Here is a tiny trained network, its code and every weight. The questions are about switching its units off for an input and a class, where a switched-off unit gives its printed mean instead of its output.

import numpy as np


def w(rows, s, z=0):
    codes = np.array(rows[::2]) - 128.0
    scale = np.full(codes.shape[1], s)
    scale[-1] = z or s
    return codes * scale


def norm(h):
    return h / np.sqrt((h * h).mean(-1, keepdims=True) + 1e-5)


def f(y):
    return y / 2 * (1 + np.tanh(0.7978845608 * (y + 0.044715 * y**3)))


def log_softmax(a):
    a = a - a.max(-1, keepdims=True)
    return a - np.log(np.exp(a).sum(-1, keepdims=True))


def net(x, mask):
    res = np.array(x, float).reshape(1, 3) / 4 @ E
    u = 0
    for l in range(4):
        y = f(norm(res) @ A[l][:, :-1].T + A[l][:, -1])
        res = res + np.where(mask[u : u + 3], y, B[l][:, -1]) @ B[l][:, :-1]
        u += 3
    return log_softmax(norm(res)[-1] @ U[:, :-1].T + U[:, -1])


A, B = {}, {}
E = w([
[160,107,112,132,136,185,227,133,106,58,121],'x0',
[128,126,127,129,126,128,128,119,127,128,125],'x1',
[109,67,148,151,159,115,123,129,2,116,117],'x2',
],0.0078)
A[0] = w([
[144,170,118,120,121,153,167,114,250,112,119,3],'0.n0',
[110,130,135,129,132,83,27,130,106,176,128,34],'0.n1',
[129,170,121,124,112,99,52,111,236,169,131,21],'0.n2',
],0.025,0.0011)
B[0] = w([
[179,93,64,169,41,95,111,106,228,221,228,239],'0.n0',
[173,169,89,162,59,50,50,88,198,157,207,238],'0.n1',
[74,107,189,103,231,201,196,157,1,46,31,255],'0.n2',
],0.009,0.029)
A[1] = w([
[105,63,148,119,181,168,195,153,3,92,75,175],'1.n0',
[84,93,154,108,197,195,196,162,56,87,59,64],'1.n1',
[88,128,149,101,184,194,208,146,79,70,70,2],'1.n2',
],0.028,0.00055)
B[1] = w([
[140,192,84,152,196,145,128,153,149,72,90,253],'1.n0',
[139,151,131,135,240,214,159,194,118,21,12,233],'1.n1',
[170,105,108,180,173,202,180,150,170,104,99,216],'1.n2',
],0.011,0.053)
A[2] = w([
[33,128,192,4,99,146,154,135,132,170,68,26],'2.n0',
[108,99,119,93,71,116,168,117,113,149,151,2],'2.n1',
[95,87,172,78,113,146,142,135,100,152,76,74],'2.n2',
],0.027,0.00037)
B[2] = w([
[173,254,75,192,167,91,119,49,134,16,182,128],'2.n0',
[163,42,87,170,137,210,199,149,209,143,161,254],'2.n1',
[140,152,75,148,140,166,204,125,137,101,93,117],'2.n2',
],0.0092,0.006)
A[3] = w([
[104,81,160,131,111,85,111,111,16,111,139,254],'3.n0',
[28,111,221,7,82,115,130,160,126,215,56,82],'3.n1',
[99,188,144,106,72,13,19,106,92,133,135,221],'3.n2',
],0.02,0.00056)
B[3] = w([
[192,129,61,175,133,115,89,150,211,137,157,139],'3.n0',
[158,108,81,208,107,142,178,82,167,47,181,128],'3.n1',
[141,207,152,178,137,62,71,48,49,12,140,254],'3.n2',
],0.011,0.017)
U = w([
[142,147,113,149,198,178,156,164,132,85,54,208],'0',
[109,99,171,94,104,109,131,138,52,186,114,20],'1',
[85,98,186,33,101,108,126,122,73,196,102,2],'2',
[159,78,87,152,78,137,154,124,201,205,176,156],'3',
[137,174,140,154,103,54,68,73,87,103,145,180],'4',
[12,112,171,65,90,97,135,132,101,187,98,23],'5',
[84,117,159,45,99,103,117,143,109,193,97,55],'6',
],0.011,0.0044)

Each question gives the input, the list of numbers given to net, and the class t.
The units are the neurons (one row each of A and B). Each row of codes is followed by its name. A weight is (code - 128) times the scale printed after its matrix; where a second scale follows, it is the last column's (A, B and U).
mask holds one flag per neuron, layer by layer. A switched-off neuron (its flag False) gives its mean, the last column of its row in B, instead of its output. The means were averaged over made-up inputs and are rounded, as every weight is.
A unit's drop is (log p(t) with every unit on - log p(t) with that unit switched off) / (log p(t) with every unit on - log p(t) with every unit switched off).
The circuit of an input: a set's keep is (log p(t) with only the set's units on - log p(t) with every unit switched off) / (log p(t) with every unit on - log p(t) with every unit switched off). Starting from all 12 units, units are removed one at a time, each time the one whose removal leaves the highest keep (on an exact tie, the one counted first), for as long as the keep stays at least 0.8.
circuit, biggest first: the units of the circuit, biggest drop first
top k neurons: the k neurons with the biggest drops, biggest first
k most important neurons of layer l: the k neurons of layer l with the biggest drops, biggest first
drop of u: that unit's drop, to one decimal
input [6,-8,-1], class 3: top 3 neurons -> [0.n2 1.n1 1.n0]
input [3,2,-8], class 3: circuit, biggest first -> [0.n0 1.n1]
input [-7,0,1], class 4: circuit, biggest first -> [1.n1 1.n2]
input [1,-7,-8], class 3: top 3 neurons -> [0.n0 1.n1 1.n0]
input [8,-1,-1], class 3: top 2 neurons -> [0.n2 1.n1]
input [0,4,4], class 4: top neuron -> [0.n2]
input [4,-7,-1], class 3: top 2 neurons -> [0.n2 1.n1]
input [-5,-5,2], class 4: top 2 neurons -> [0.n1 1.n1]
input [1,-5,0], class 3: 2 most important neurons of layer 0 -> [0.n2 0.n1]
input [-7,-7,2], class 4: top 2 neurons -> [0.n1 1.n1]
input [-5,-5,3], class 4: drop of 2.n1 -> 0.0
input [3,7,0], class 3: drop of 1.n0 -> 0.6
input [-5,6,3], class 4: drop of 1.n1 -> 0.1
input [2,-3,0], class 3: 2 most important neurons of layer 0 -> [0.n2 0.n1]
